Here is a tiny trained network, its code and every weight. The questions are about switching its units off for an input and a target symbol, where a switched-off unit gives its printed mean instead of its output.

import numpy as np


def w(rows, s, z=0):
    codes = np.array(rows[::2]) - 128.0
    scale = np.full(codes.shape[1], s)
    scale[-1] = z or s
    return codes * scale


def norm(h):
    return h / np.sqrt((h * h).mean(-1, keepdims=True) + 1e-5)


def f(y):
    return np.maximum(y, 0)


def softmax(a):
    e = np.exp(a - a.max(-1, keepdims=True))
    return e / e.sum(-1, keepdims=True)


def log_softmax(a):
    a = a - a.max(-1, keepdims=True)
    return a - np.log(np.exp(a).sum(-1, keepdims=True))


def net(x, mask):
    ids = ['ΘΞΦΨΩαγεζμπστ'.index(c) for c in x.split()]
    T = len(ids)
    res = E[ids] + P[:T]
    r = norm(res)
    for j in range(3):
        rows = slice(4 * j, 4 * j + 4)
        q, k, v = (r @ M[0][rows].T for M in (Q, K, V))
        z = softmax(np.where(np.tri(T) > 0, q @ k.T / 4**0.5, -1e9)) @ v
        o = O[0][rows]
        res = res + np.where(mask[j], z, o[:, -1]) @ o[:, :-1]
    y = f(norm(res) @ A[0][:, :-1].T + A[0][:, -1])
    res = res + np.where(mask[3:11], y, B[0][:, -1]) @ B[0][:, :-1]
    return log_softmax(norm(res)[-1] @ U[:, :-1].T + U[:, -1])


Q, K, V, O, A, B = {}, {}, {}, {}, {}, {}
E = w([
[123,147,69],'Θ',
[117,140,130],'Ξ',
[125,134,132],'Φ',
[153,128,79],'Ψ',
[88,186,131],'Ω',
[137,140,156],'α',
[173,118,128],'γ',
[31,87,252],'ε',
[111,146,103],'ζ',
[127,136,149],'μ',
[144,137,95],'π',
[126,133,134],'σ',
[160,127,158],'τ',
],0.026)
P = w([
[96,134,168],'0',
[127,254,137],'1',
[149,106,163],'2',
[8,160,169],'3',
[146,228,150],'4',
[110,74,153],'5',
[101,148,205],'6',
[184,182,143],'7',
],0.0093)
Q[0] = w([
[166,188,166],'H0',
[172,146,62],'H0',
[163,96,93],'H0',
[99,170,69],'H0',
[169,101,113],'H1',
[64,70,100],'H1',
[78,174,132],'H1',
[159,72,136],'H1',
[196,59,64],'H2',
[128,162,126],'H2',
[52,3,162],'H2',
[194,152,101],'H2',
],0.012)
K[0] = w([
[173,48,68],'H0',
[175,115,132],'H0',
[107,99,188],'H0',
[182,150,143],'H0',
[86,109,165],'H1',
[74,207,151],'H1',
[55,76,81],'H1',
[104,211,32],'H1',
[68,73,120],'H2',
[178,93,173],'H2',
[154,210,152],'H2',
[105,5,195],'H2',
],0.014)
V[0] = w([
[95,130,148],'H0',
[76,138,155],'H0',
[156,142,161],'H0',
[190,79,147],'H0',
[120,108,108],'H1',
[147,119,152],'H1',
[119,189,100],'H1',
[128,99,111],'H1',
[98,129,81],'H2',
[140,147,105],'H2',
[254,99,86],'H2',
[53,133,169],'H2',
],0.02)
O[0] = w([
[100,156,60,86],'H0',
[101,161,96,85],'H0',
[50,204,203,134],'H0',
[167,82,255,18],'H0',
[249,104,181,91],'H1',
[128,95,143,108],'H1',
[78,222,121,254],'H1',
[179,167,165,74],'H1',
[197,183,63,141],'H2',
[209,150,133,172],'H2',
[164,192,209,76],'H2',
[75,12,40,130],'H2',
],0.0075,0.0045)
A[0] = w([
[90,212,127,156],'N0',
[153,43,159,49],'N1',
[110,65,255,255],'N2',
[36,190,68,129],'N3',
[14,19,151,44],'N4',
[159,150,186,128],'N5',
[162,105,176,219],'N6',
[114,40,173,181],'N7',
],0.0097,0.0032)
B[0] = w([
[96,80,98,222],'N0',
[162,160,184,136],'N1',
[3,180,36,198],'N2',
[132,192,139,253],'N3',
[173,127,88,198],'N4',
[155,163,99,179],'N5',
[76,193,2,168],'N6',
[149,151,86,162],'N7',
],0.007,0.0067)
U = w([
[117,118,137,65],'Θ',
[198,169,152,219],'Ξ',
[164,177,125,123],'Φ',
[174,207,56,108],'Ψ',
[94,109,127,124],'Ω',
[113,151,104,36],'α',
[76,129,135,123],'γ',
[140,150,86,53],'ε',
[121,92,135,187],'ζ',
[11,128,206,179],'μ',
[106,118,239,253],'π',
[114,116,90,110],'σ',
[113,104,109,123],'τ',
],0.012,0.0056)

Each question gives the input, a string of symbols that net reads in full, and the target symbol t.
The units are the heads (4 rows each of Q, K, V and O) and the neurons (one row each of A and B). Each row of codes is followed by its name. A weight is (code - 128) times the scale printed after its matrix; where a second scale follows, it is the last column's (O, A, B and U).
mask holds one flag per unit, heads first, then neurons. A switched-off unit (its flag False) gives its mean, the last column of its rows in O or B, instead of its output. The means were averaged over made-up inputs and are rounded, as every weight is.
A unit's drop is (log p(t) with every unit on - log p(t) with that unit switched off) / (log p(t) with every unit on - log p(t) with every unit switched off).
The circuit of an input: a set's keep is (log p(t) with only the set's units on - log p(t) with every unit switched off) / (log p(t) with every unit on - log p(t) with every unit switched off). Starting from all 11 units, units are removed one at a time, each time the one whose removal leaves the highest keep (on an exact tie, the one counted first), for as long as the keep stays at least 0.8.
circuit, biggest first: the units of the circuit, biggest drop first
unit that matters most: the unit with the biggest drop
which heads matter: for each layer, one digit per head in row order, 1 if its drop is at least 0.15 and else 0, layers parted by /
drop when u is switched off: that unit's drop, to one decimal
input π Ψ Ψ Θ π, target Ξ: circuit, biggest first : H2
input γ Ψ γ Ψ ζ, target π: which heads matter : 101
input Θ Θ ζ Ξ, target Ψ: which heads matter : 101
input Θ Θ γ τ, target Ψ: circuit, biggest first : H0, H2
input π Θ τ τ Θ, target μ: circuit, biggest first : H2, H0
input Θ Ψ Ω Θ Ξ Ψ π Ω, target Ξ: circuit, biggest first : H2, H1
input τ Θ γ γ Θ τ Ξ τ, target μ: circuit, biggest first : H2, N2
input τ μ μ, target μ: which heads matter : 100
input Θ ζ Ψ ζ Ξ, target Ξ: which heads matter : 001
input τ ζ Ψ μ Ω Ψ Θ π, target Ξ: which heads matter : 001
input Θ Ψ Ψ ζ Ψ, target Ξ: which heads matter : 101
input τ Ψ π, target μ: drop when H2 is switched off : 0.4
input γ ζ γ, target π: drop when H2 is switched off : 0.4
input τ α Φ, target μ: unit that matters most : H0
input Ψ π Ψ π Θ, target Ξ: drop when H0 is switched off : 0.1
